Below is a small trained network, with its code and all its weights. Each question gives an input and a target symbol and asks what happens when units are switched off, that is, made to give their printed mean instead of their output.

import numpy as np


def w(rows, s, z=0):
    codes = np.array(rows[::2]) - 128.0
    scale = np.full(codes.shape[1], s)
    scale[-1] = z or s
    return codes * scale


def f(y):
    return y / 2 * (1 + np.tanh(0.7978845608 * (y + 0.044715 * y**3)))


def softmax(a):
    e = np.exp(a - a.max(-1, keepdims=True))
    return e / e.sum(-1, keepdims=True)


def log_softmax(a):
    a = a - a.max(-1, keepdims=True)
    return a - np.log(np.exp(a).sum(-1, keepdims=True))


def net(x, mask):
    ids = ['ΛΣβγδηθμπτψ'.index(c) for c in x.split()]
    T = len(ids)
    res = E[ids] + P[:T]
    r = res
    for j in range(3):
        rows = slice(2 * j, 2 * j + 2)
        q, k, v = (r @ M[0][rows].T for M in (Q, K, V))
        z = softmax(np.where(np.tri(T) > 0, q @ k.T / 2**0.5, -1e9)) @ v
        o = O[0][rows]
        res = res + np.where(mask[j], z, o[:, -1]) @ o[:, :-1]
    y = f(res @ A[0][:, :-1].T + A[0][:, -1])
    res = res + np.where(mask[3:15], y, B[0][:, -1]) @ B[0][:, :-1]
    return log_softmax(res[-1] @ U[:, :-1].T + U[:, -1])


Q, K, V, O, A, B = {}, {}, {}, {}, {}, {}
E = w([
[120,142,135,161,142],'Λ',
[112,133,141,131,131],'Σ',
[61,102,199,108,133],'β',
[138,174,168,127,133],'γ',
[143,179,164,129,132],'δ',
[124,165,136,142,135],'η',
[157,181,89,169,130],'θ',
[142,2,90,135,119],'μ',
[50,123,111,163,116],'π',
[132,104,158,115,178],'τ',
[107,110,155,120,181],'ψ',
],0.031)
P = w([
[103,188,190,254,154],'0',
[100,155,146,205,98],'1',
[95,135,160,179,106],'2',
[115,147,117,113,82],'3',
[125,160,118,94,91],'4',
[101,168,90,72,107],'5',
[107,163,90,65,117],'6',
[88,136,98,104,169],'7',
[87,101,88,117,181],'8',
[114,79,134,170,195],'9',
[117,74,116,174,173],'10',
],0.013)
Q[0] = w([
[122,89,142,97,134],'h1',
[110,167,218,232,189],'h1',
[73,149,178,254,255],'h2',
[39,227,59,46,230],'h2',
[90,168,125,82,138],'h3',
[110,130,116,137,157],'h3',
],0.008)
K[0] = w([
[119,94,149,127,134],'h1',
[73,177,119,112,254],'h1',
[100,128,89,112,217],'h2',
[135,115,92,34,131],'h2',
[149,191,132,135,21],'h3',
[166,126,142,87,116],'h3',
],0.0085)
V[0] = w([
[132,101,67,136,137],'h1',
[108,65,155,95,159],'h1',
[85,134,86,154,122],'h2',
[86,115,106,105,8],'h2',
[100,92,132,153,82],'h3',
[119,129,95,75,85],'h3',
],0.017)
O[0] = w([
[72,124,158,56,190,59],'h1',
[88,163,18,156,138,106],'h1',
[103,162,195,122,184,254],'h2',
[118,141,121,211,184,154],'h2',
[83,160,111,111,140,215],'h3',
[57,8,153,169,152,28],'h3',
],0.011,0.0094)
A[0] = w([
[136,93,229,37,173,78],'n1',
[186,106,140,60,215,77],'n2',
[179,76,126,91,181,164],'n3',
[52,104,79,120,103,143],'n4',
[161,171,132,129,227,105],'n5',
[237,148,118,76,154,254],'n6',
[115,53,86,170,169,221],'n7',
[2,83,155,129,102,130],'n8',
[72,253,101,24,23,115],'n9',
[153,98,51,5,152,33],'n10',
[99,96,164,54,156,197],'n11',
[170,85,123,95,92,146],'n12',
],0.0087,0.0055)
B[0] = w([
[166,134,162,105,164,152],'n1',
[69,83,164,134,141,133],'n2',
[94,70,51,71,56,127],'n3',
[100,150,164,198,175,168],'n4',
[42,135,188,65,98,189],'n5',
[1,88,126,159,130,185],'n6',
[216,198,142,96,57,152],'n7',
[153,75,151,138,136,208],'n8',
[130,91,95,87,183,252],'n9',
[158,151,157,232,137,140],'n10',
[145,244,123,58,77,150],'n11',
[187,149,76,44,45,131],'n12',
],0.0081,0.014)
U = w([
[164,254,109,79,145,216],'Λ',
[89,104,142,148,144,254],'Σ',
[166,220,88,153,178,76],'β',
[132,180,131,135,53,53],'γ',
[139,163,139,145,60,116],'δ',
[170,165,140,125,144,56],'η',
[200,130,171,116,166,188],'θ',
[157,201,158,162,197,139],'μ',
[92,181,148,109,138,90],'π',
[133,120,77,64,222,49],'τ',
[81,98,87,71,149,71],'ψ',
],0.008,0.0056)

Each question gives the input, a string of symbols that net reads in full, and the target symbol t.
The units are the heads (2 rows each of Q, K, V and O) and the neurons (one row each of A and B). Each row of codes is followed by its name. A weight is (code - 128) times the scale printed after its matrix; where a second scale follows, it is the last column's (O, A, B and U).
mask holds one flag per unit, heads first, then neurons. A switched-off unit (its flag False) gives its mean, the last column of its rows in O or B, instead of its output. The means were averaged over made-up inputs and are rounded, as every weight is.
A unit's drop is (log p(t) with every unit on - log p(t) with that unit switched off) / (log p(t) with every unit on - log p(t) with every unit switched off).
The circuit of an input: a set's keep is (log p(t) with only the set's units on - log p(t) with every unit switched off) / (log p(t) with every unit on - log p(t) with every unit switched off). Starting from the 12 units with the biggest drops (on a tie, the unit counted first), units are removed one at a time, each time the one whose removal leaves the highest keep (on an exact tie, the one counted first), for as long as the keep stays at least 0.8.
units of the circuit, in order: the units of the circuit, biggest drop first
k most important neurons: the k neurons with the biggest drops, biggest first
which heads matter: for each layer, one digit per head in row order, 1 if its drop is at least 0.15 and else 0, layers parted by /
drop of u: that unit's drop, to one decimal
input π θ τ β β π π β ψ η, target τ: which heads matter	110
input π θ π β, target Λ: units of the circuit, in order	(n11)
input β β π, target β: which heads matter	100
input π π θ θ μ, target Λ: 4 most important neurons	(n11 n7 n6 n9)
input β β π η β π π β, target μ: which heads matter	010
input τ Λ π, target τ: units of the circuit, in order	(n9 h2 h3)
input ψ δ π, target ψ: which heads matter	010
input π Λ β, target Λ: units of the circuit, in order	(h3 n11)
input δ β π π τ μ, target Λ: 3 most important neurons	(n11 n7 n10)
input π τ π δ η η Λ π θ δ, target π: which heads matter	100
input Λ τ π, target Λ: which heads matter	001
input π γ π Λ π π, target μ: which heads matter	010
input μ Λ π π π π π π τ, target Λ: 3 most important neurons	(n11 n10 n1)
input π π β η π μ π β, target μ: most important neuron	(n6)
input β δ π, target β: 2 most important neurons	(n5 n6)
input π δ β β π Σ π θ Λ ψ, target Λ: drop of n8	0.1
input π π θ π π β π η ψ, target Λ: drop of n11	2.1
input π β Λ δ δ γ η θ τ, target ψ: drop of n3	0.6
